Here is a tiny trained network, its code and every weight. The questions are about switching its units off for an input and a class, where a switched-off unit gives its printed mean instead of its output.

import numpy as np


def w(rows, s, z=0):
    codes = np.array(rows[::2]) - 128.0
    scale = np.full(codes.shape[1], s)
    scale[-1] = z or s
    return codes * scale


def f(y):
    return y / 2 * (1 + np.tanh(0.7978845608 * (y + 0.044715 * y**3)))


def log_softmax(a):
    a = a - a.max(-1, keepdims=True)
    return a - np.log(np.exp(a).sum(-1, keepdims=True))


def net(x, mask):
    res = np.array(x, float).reshape(1, 5) / 4 @ E
    y = f(res @ A[0][:, :-1].T + A[0][:, -1])
    res = res + np.where(mask, y, B[0][:, -1]) @ B[0][:, :-1]
    return log_softmax(res[-1] @ U[:, :-1].T + U[:, -1])


A, B = {}, {}
E = w([
[174,66,165,135,240,156,49,186,173],'x0',
[58,159,215,77,83,76,57,99,215],'x1',
[13,51,54,161,144,160,30,61,74],'x2',
[130,145,164,255,193,91,158,53,154],'x3',
[213,103,150,148,45,180,82,48,140],'x4',
],0.0077)
A[0] = w([
[97,131,137,200,152,112,123,94,115,2],'n1',
[98,168,90,142,39,99,179,43,62,41],'n2',
[133,66,112,162,76,202,48,37,110,98],'n3',
[39,143,176,117,112,81,83,110,191,6],'n4',
[85,143,138,189,171,77,156,133,140,73],'n5',
[87,113,66,2,57,180,82,221,77,31],'n6',
[179,57,149,144,205,162,57,136,165,40],'n7',
[165,111,74,155,184,158,175,159,59,114],'n8',
[160,101,58,180,134,169,175,134,64,42],'n9',
[4,141,74,132,188,108,103,158,87,84],'n10',
[119,137,127,206,141,98,146,63,131,62],'n11',
[212,173,155,92,129,115,191,149,183,10],'n12',
],0.0093,0.0046)
B[0] = w([
[170,18,148,121,171,135,161,85,145,159],'n1',
[41,117,111,67,194,182,169,198,151,225],'n2',
[164,148,172,187,90,65,176,187,64,254],'n3',
[117,111,195,50,82,138,57,74,119,218],'n4',
[173,126,147,150,149,172,142,105,162,180],'n5',
[186,64,127,173,194,158,155,66,188,244],'n6',
[46,108,77,53,157,171,185,191,151,219],'n7',
[96,155,198,91,81,131,54,87,137,223],'n8',
[109,117,201,58,84,124,58,82,136,201],'n9',
[165,148,186,186,74,61,183,191,68,235],'n10',
[176,92,111,132,166,166,164,90,176,183],'n11',
[105,11,141,179,95,31,160,136,49,210],'n12',
],0.011,0.0083)
U = w([
[121,74,144,193,97,48,150,164,38,86],'0',
[83,119,177,53,79,145,1,35,141,105],'1',
[1,103,78,67,191,188,173,206,151,98],'2',
[214,83,108,195,196,178,145,31,202,102],'3',
[197,183,168,157,84,112,170,194,115,213],'4',
[132,228,45,194,88,118,65,153,146,252],'5',
[161,206,41,145,122,127,88,117,114,86],'6',
[145,190,43,152,108,133,93,118,128,85],'7',
],0.012,0.022)

Each question gives the input, the list of numbers given to net, and the class t.
The units are the neurons (one row each of A and B). Each row of codes is followed by its name. A weight is (code - 128) times the scale printed after its matrix; where a second scale follows, it is the last column's (A, B and U).
mask holds one flag per neuron, in row order. A switched-off neuron (its flag False) gives its mean, the last column of its row in B, instead of its output. The means were averaged over made-up inputs and are rounded, as every weight is.
A unit's drop is (log p(t) with every unit on - log p(t) with that unit switched off) / (log p(t) with every unit on - log p(t) with every unit switched off).
The circuit of an input: a set's keep is (log p(t) with only the set's units on - log p(t) with every unit switched off) / (log p(t) with every unit on - log p(t) with every unit switched off). Starting from all 12 units, units are removed one at a time, each time the one whose removal leaves the highest keep (on an exact tie, the one counted first), for as long as the keep stays at least 0.8.
circuit, biggest first: the units of the circuit, biggest drop first
top k neurons: the k neurons with the biggest drops, biggest first
drop of u: that unit's drop, to one decimal
input [8,-3,4,-4,8], class 2: top 2 neurons -> [n7 n10]
input [3,-7,8,-8,-3], class 0: top 2 neurons -> [n10 n3]
input [-5,-8,7,-4,5], class 1: circuit, biggest first -> [n9]
input [-5,0,-2,6,-6], class 3: top 2 neurons -> [n5 n3]
input [8,1,-8,-2,-4], class 0: top 2 neurons -> [n12 n2]
input [2,-2,-7,6,-3], class 0: top 2 neurons -> [n12 n6]
input [4,-5,0,2,2], class 1: circuit, biggest first -> [n8 n9]
input [-3,2,6,8,4], class 3: top 2 neurons -> [n11 n1]
input [5,2,-6,7,-1], class 3: top 2 neurons -> [n3 n10]
input [6,-4,-3,-4,6], class 2: top 2 neurons -> [n7 n10]
input [-8,6,-4,3,-8], class 2: top 4 neurons -> [n2 n3 n8 n9]
input [1,-6,-8,8,5], class 0: top 2 neurons -> [n12 n6]
input [4,2,5,-2,1], class 0: top 3 neurons -> [n3 n2 n5]
input [6,-8,-1,3,-5], class 1: circuit, biggest first -> [n8]
input [-1,5,-2,-4,7], class 4: top 3 neurons -> [n8 n9 n3]
input [-1,-5,6,6,-8], class 4: circuit, biggest first -> [n10 n12 n5]
input [5,4,3,-7,8], class 4: drop of n11 -> 0.1
input [-6,0,6,-6,7], class 4: drop of n7 -> 0.5
input [-6,0,3,0,3], class 2: drop of n2 -> 1.3
input [-6,-2,-5,-5,-5], class 2: circuit, biggest first -> [n10]
